Here is a tiny trained network, its code and every weight. The questions are about switching its units off for an input and a target symbol, where a switched-off unit gives its printed mean instead of its output.

import numpy as np


def w(rows, s, z=0):
    codes = np.array(rows[::2]) - 128.0
    scale = np.full(codes.shape[1], s)
    scale[-1] = z or s
    return codes * scale


def norm(h):
    return h / np.sqrt((h * h).mean(-1, keepdims=True) + 1e-5)


def f(y):
    return np.maximum(y, 0)


def softmax(a):
    e = np.exp(a - a.max(-1, keepdims=True))
    return e / e.sum(-1, keepdims=True)


def log_softmax(a):
    a = a - a.max(-1, keepdims=True)
    return a - np.log(np.exp(a).sum(-1, keepdims=True))


def net(x, mask):
    ids = ['βδζλμξπσψω'.index(c) for c in x.split()]
    T = len(ids)
    res = E[ids] + P[:T]
    r = norm(res)
    for j in range(3):
        rows = slice(3 * j, 3 * j + 3)
        q, k, v = (r @ M[0][rows].T for M in (Q, K, V))
        z = softmax(np.where(np.tri(T) > 0, q @ k.T / 3**0.5, -1e9)) @ v
        o = O[0][rows]
        res = res + np.where(mask[j], z, o[:, -1]) @ o[:, :-1]
    y = f(norm(res) @ A[0][:, :-1].T + A[0][:, -1])
    res = res + np.where(mask[3:7], y, B[0][:, -1]) @ B[0][:, :-1]
    return log_softmax(norm(res)[-1] @ U[:, :-1].T + U[:, -1])


Q, K, V, O, A, B = {}, {}, {}, {}, {}, {}
E = w([
[120,198,108,150,111],'β',
[102,185,151,135,125],'δ',
[107,179,150,134,127],'ζ',
[94,180,170,116,137],'λ',
[152,159,73,74,128],'μ',
[70,146,81,254,62],'ξ',
[178,196,113,131,185],'π',
[108,98,109,34,123],'σ',
[69,80,62,151,168],'ψ',
[177,65,114,172,154],'ω',
],0.0066)
P = w([
[164,110,151,254,39],'0',
[119,113,176,235,122],'1',
[105,136,151,203,168],'2',
[96,131,140,157,163],'3',
[100,136,107,141,163],'4',
[104,139,92,111,160],'5',
[102,131,83,97,164],'6',
[118,130,65,79,166],'7',
[118,126,57,77,165],'8',
[115,127,58,73,152],'9',
[140,138,30,77,166],'10',
],0.0038)
Q[0] = w([
[144,236,156,165,154],'head 1',
[29,184,9,169,208],'head 1',
[101,219,98,63,247],'head 1',
[236,131,180,138,231],'head 2',
[108,27,44,117,75],'head 2',
[221,2,180,171,78],'head 2',
[146,174,74,121,223],'head 3',
[143,102,45,87,196],'head 3',
[173,231,163,73,243],'head 3',
],0.0043)
K[0] = w([
[186,76,84,88,207],'head 1',
[96,86,29,55,183],'head 1',
[115,89,1,52,183],'head 1',
[188,42,92,207,59],'head 2',
[32,162,175,186,26],'head 2',
[107,116,218,217,30],'head 2',
[43,53,69,31,125],'head 3',
[47,105,69,88,69],'head 3',
[140,80,117,38,221],'head 3',
],0.0051)
V[0] = w([
[116,47,44,211,163],'head 1',
[60,165,68,50,21],'head 1',
[40,201,187,137,44],'head 1',
[81,42,174,175,146],'head 2',
[3,145,187,142,189],'head 2',
[95,148,97,198,74],'head 2',
[182,54,218,101,116],'head 3',
[161,169,214,187,164],'head 3',
[150,98,189,170,183],'head 3',
],0.0055)
O[0] = w([
[55,74,31,121,58,205],'head 1',
[100,119,222,180,184,52],'head 1',
[208,52,220,213,235,56],'head 1',
[79,136,23,148,179,49],'head 2',
[174,53,101,118,255,144],'head 2',
[69,37,168,125,71,169],'head 2',
[76,229,86,72,143,2],'head 3',
[225,154,104,93,114,169],'head 3',
[146,150,50,89,116,135],'head 3',
],0.005,0.0027)
A[0] = w([
[170,200,80,175,56,48],'neuron 1',
[16,121,106,128,48,171],'neuron 2',
[133,167,25,127,139,4],'neuron 3',
[255,224,235,84,119,144],'neuron 4',
],0.0035,0.0034)
B[0] = w([
[53,226,57,31,188,169],'neuron 1',
[85,67,3,63,194,246],'neuron 2',
[88,43,89,55,119,148],'neuron 3',
[175,185,76,43,87,251],'neuron 4',
],0.0039,0.0026)
U = w([
[122,48,199,204,38,2],'β',
[141,56,192,224,52,2],'δ',
[178,54,162,187,107,2],'ζ',
[228,60,189,173,244,71],'λ',
[9,89,216,148,51,162],'μ',
[147,64,168,164,155,3],'ξ',
[236,246,39,8,60,254],'π',
[92,197,184,145,204,254],'σ',
[64,23,2,122,153,187],'ψ',
[71,178,23,32,57,156],'ω',
],0.0044,0.0035)

Each question gives the input, a string of symbols that net reads in full, and the target symbol t.
The units are the heads (3 rows each of Q, K, V and O) and the neurons (one row each of A and B). Each row of codes is followed by its name. A weight is (code - 128) times the scale printed after its matrix; where a second scale follows, it is the last column's (O, A, B and U).
mask holds one flag per unit, heads first, then neurons. A switched-off unit (its flag False) gives its mean, the last column of its rows in O or B, instead of its output. The means were averaged over made-up inputs and are rounded, as every weight is.
A unit's drop is (log p(t) with every unit on - log p(t) with that unit switched off) / (log p(t) with every unit on - log p(t) with every unit switched off).
The circuit of an input: a set's keep is (log p(t) with only the set's units on - log p(t) with every unit switched off) / (log p(t) with every unit on - log p(t) with every unit switched off). Starting from all 7 units, units are removed one at a time, each time the one whose removal leaves the highest keep (on an exact tie, the one counted first), for as long as the keep stays at least 0.8.
units of the circuit, in order: the units of the circuit, biggest drop first
top k neurons: the k neurons with the biggest drops, biggest first
which heads matter: for each layer, one digit per head in row order, 1 if its drop is at least 0.15 and else 0, layers parted by /
drop when u is switched off: that unit's drop, to one decimal
input π π δ, target π: units of the circuit, in order -> head 3
input π λ ψ λ ψ δ, target ψ: which heads matter -> 010
input π λ π λ, target π: which heads matter -> 000
input β ω ζ λ λ δ λ π σ β δ, target σ: which heads matter -> 101
input σ ξ ψ β, target ψ: which heads matter -> 000
input σ β λ ζ, target λ: which heads matter -> 100
input σ ω λ β π μ μ σ λ, target σ: which heads matter -> 101
input ω σ σ π π, target σ: which heads matter -> 101
input β ζ ψ π δ, target ψ: units of the circuit, in order -> head 2; neuron 4
input ξ ψ π, target ψ: which heads matter -> 110
input π δ π ψ β ψ λ λ, target ψ: which heads matter -> 100
input ω δ σ π σ β, target σ: units of the circuit, in order -> head 1; head 3
input δ ξ π ψ λ ψ π, target ψ: units of the circuit, in order -> head 1; head 3; head 2
input δ π λ λ ζ, target λ: which heads matter -> 110
input δ π δ, target π: which heads matter -> 001
input π π λ δ σ δ, target σ: which heads matter -> 100
input π ζ σ π π, target σ: which heads matter -> 001
input ω δ π λ, target π: top neuron -> neuron 2
input π λ ζ β ζ ζ λ, target λ: drop when head 1 is switched off -> 0.2
input ψ ψ ζ ω π ξ π ψ δ λ, target ψ: drop when head 3 is switched off -> 0.3
input ζ δ π π λ π σ σ ζ, target σ: drop when head 1 is switched off -> 0.6
input β σ β ξ σ μ, target σ: drop when head 2 is switched off -> 0.1
input ψ λ ω σ λ ζ, target σ: top neuron -> neuron 2
